Here is a tiny trained network, its code and every weight. The questions are about switching its units off for an input and a class, where a switched-off unit gives its printed mean instead of its output.

import numpy as np


def w(rows, s, z=0):
    codes = np.array(rows[::2]) - 128.0
    scale = np.full(codes.shape[1], s)
    scale[-1] = z or s
    return codes * scale


def norm(h):
    return h / np.sqrt((h * h).mean(-1, keepdims=True) + 1e-5)


def f(y):
    return np.maximum(y, 0)


def log_softmax(a):
    a = a - a.max(-1, keepdims=True)
    return a - np.log(np.exp(a).sum(-1, keepdims=True))


def net(x, mask):
    res = np.array(x, float).reshape(1, 5) / 4 @ E
    u = 0
    for l in range(2):
        y = f(norm(res) @ A[l][:, :-1].T + A[l][:, -1])
        res = res + np.where(mask[u : u + 8], y, B[l][:, -1]) @ B[l][:, :-1]
        u += 8
    return log_softmax(norm(res)[-1] @ U[:, :-1].T + U[:, -1])


A, B = {}, {}
E = w([
[180,181,182,99,113,143,198],'x0',
[145,42,80,116,25,103,202],'x1',
[121,77,136,98,186,139,151],'x2',
[206,153,2,147,185,228,122],'x3',
[232,71,200,175,142,139,114],'x4',
],0.0097)
A[0] = w([
[83,21,154,41,252,133,170,83],'0.n0',
[93,133,200,98,124,98,53,103],'0.n1',
[82,46,103,141,106,136,62,31],'0.n2',
[129,166,180,121,130,147,204,3],'0.n3',
[40,185,114,119,166,111,160,50],'0.n4',
[140,180,137,147,26,106,33,98],'0.n5',
[60,102,139,149,155,155,30,93],'0.n6',
[179,76,197,173,147,108,89,90],'0.n7',
],0.013,0.0056)
B[0] = w([
[100,222,135,237,29,145,134,247],'0.n0',
[116,107,102,129,218,184,181,254],'0.n1',
[135,97,104,134,151,5,135,197],'0.n2',
[189,167,116,87,154,60,156,174],'0.n3',
[130,68,168,89,101,163,20,215],'0.n4',
[91,195,131,233,65,157,144,243],'0.n5',
[164,129,120,116,166,33,129,227],'0.n6',
[134,61,184,102,103,154,36,251],'0.n7',
],0.015,0.0054)
A[1] = w([
[67,116,203,113,129,95,128,34],'1.n0',
[49,79,203,125,124,97,214,47],'1.n1',
[40,119,102,53,75,131,121,72],'1.n2',
[29,175,85,68,126,112,119,142],'1.n3',
[118,199,219,98,188,101,118,25],'1.n4',
[167,201,208,32,97,157,187,79],'1.n5',
[115,38,121,94,9,100,217,5],'1.n6',
[141,103,137,171,143,113,100,119],'1.n7',
],0.015,0.0029)
B[1] = w([
[228,112,41,169,86,195,111,201],'1.n0',
[194,112,16,151,178,190,171,208],'1.n1',
[159,73,193,120,90,160,68,188],'1.n2',
[196,64,218,149,117,134,215,204],'1.n3',
[65,215,109,32,142,110,92,213],'1.n4',
[102,10,85,199,105,23,157,221],'1.n5',
[53,248,180,48,232,132,50,254],'1.n6',
[90,134,141,37,65,124,255,204],'1.n7',
],0.014,0.0077)
U = w([
[96,199,141,44,182,133,86,11],'0',
[175,27,207,103,60,163,103,194],'1',
[150,90,86,137,118,8,171,174],'2',
[170,119,34,154,156,230,179,211],'3',
[111,188,135,227,41,163,155,6],'4',
],0.015,0.0021)

Each question gives the input, the list of numbers given to net, and the class t.
The units are the neurons (one row each of A and B). Each row of codes is followed by its name. A weight is (code - 128) times the scale printed after its matrix; where a second scale follows, it is the last column's (A, B and U).
mask holds one flag per neuron, layer by layer. A switched-off neuron (its flag False) gives its mean, the last column of its row in B, instead of its output. The means were averaged over made-up inputs and are rounded, as every weight is.
A unit's drop is (log p(t) with every unit on - log p(t) with that unit switched off) / (log p(t) with every unit on - log p(t) with every unit switched off).
The circuit of an input: a set's keep is (log p(t) with only the set's units on - log p(t) with every unit switched off) / (log p(t) with every unit on - log p(t) with every unit switched off). Starting from the 12 units with the biggest drops (on a tie, the unit counted first), units are removed one at a time, each time the one whose removal leaves the highest keep (on an exact tie, the one counted first), for as long as the keep stays at least 0.8.
circuit, biggest first: the units of the circuit, biggest drop first
most important unit: the unit with the biggest drop
top k neurons: the k neurons with the biggest drops, biggest first
k most important neurons of layer l: the k neurons of layer l with the biggest drops, biggest first
input [6,-7,8,6,-5], class 4: circuit, biggest first : [0.n0; 1.n6; 1.n1]
input [7,-5,-7,4,-5], class 2: most important unit : 1.n5
input [-8,-5,-5,1,-7], class 2: circuit, biggest first : [0.n6; 1.n6]
input [6,-4,4,-8,-2], class 3: top 3 neurons : [1.n1; 0.n1; 1.n0]
input [5,-3,3,3,-4], class 2: circuit, biggest first : [1.n5; 0.n3]
input [8,-4,-5,5,8], class 1: top 2 neurons : [0.n7; 1.n6]
input [-4,1,6,-6,3], class 3: top 2 neurons : [0.n1; 1.n1]
input [-6,6,-5,5,7], class 1: 2 most important neurons of layer 0 : [0.n7; 0.n6]
input [2,-5,-8,5,-6], class 4: top 4 neurons : [0.n5; 1.n6; 0.n7; 1.n1]
input [-6,1,7,0,2], class 4: top 2 neurons : [0.n0; 1.n5]
input [5,-5,-3,-7,4], class 3: circuit, biggest first : [0.n1; 1.n1]
input [-7,8,1,0,-8], class 0: top 4 neurons : [1.n6; 0.n2; 1.n5; 0.n7]
input [1,6,6,0,-4], class 0: top 4 neurons : [1.n6; 0.n5; 1.n5; 1.n0]
input [7,3,-3,-4,4], class 2: circuit, biggest first : [1.n5]
input [-4,-1,6,-8,-8], class 1: top 3 neurons : [0.n4; 1.n2; 1.n3]
input [-5,6,-1,-7,-8], class 1: top 2 neurons : [1.n2; 1.n3]
input [0,-3,7,-5,6], class 4: 2 most important neurons of layer 0 : [0.n0; 0.n4]
input [-3,6,6,-8,-4], class 3: top 2 neurons : [1.n1; 1.n0]
input [-1,1,3,-5,2], class 3: top 2 neurons : [0.n1; 1.n1]
input [-5,5,-8,-3,5], class 4: most important unit : 0.n5
input [-5,-2,8,1,-7], class 4: top 2 neurons : [0.n0; 0.n7]
input [-6,-3,1,-8,6], class 3: 2 most important neurons of layer 0 : [0.n1; 0.n4]
input [6,7,7,7,-3], class 0: 2 most important neurons of layer 0 : [0.n1; 0.n5]
input [-4,0,-4,-2,0], class 2: 3 most important neurons of layer 0 : [0.n2; 0.n6; 0.n0]
input [7,0,-5,-4,4], class 2: top 2 neurons : [1.n5; 0.n3]
input [-6,6,-8,-6,-5], class 4: 2 most important neurons of layer 0 : [0.n5; 0.n7]
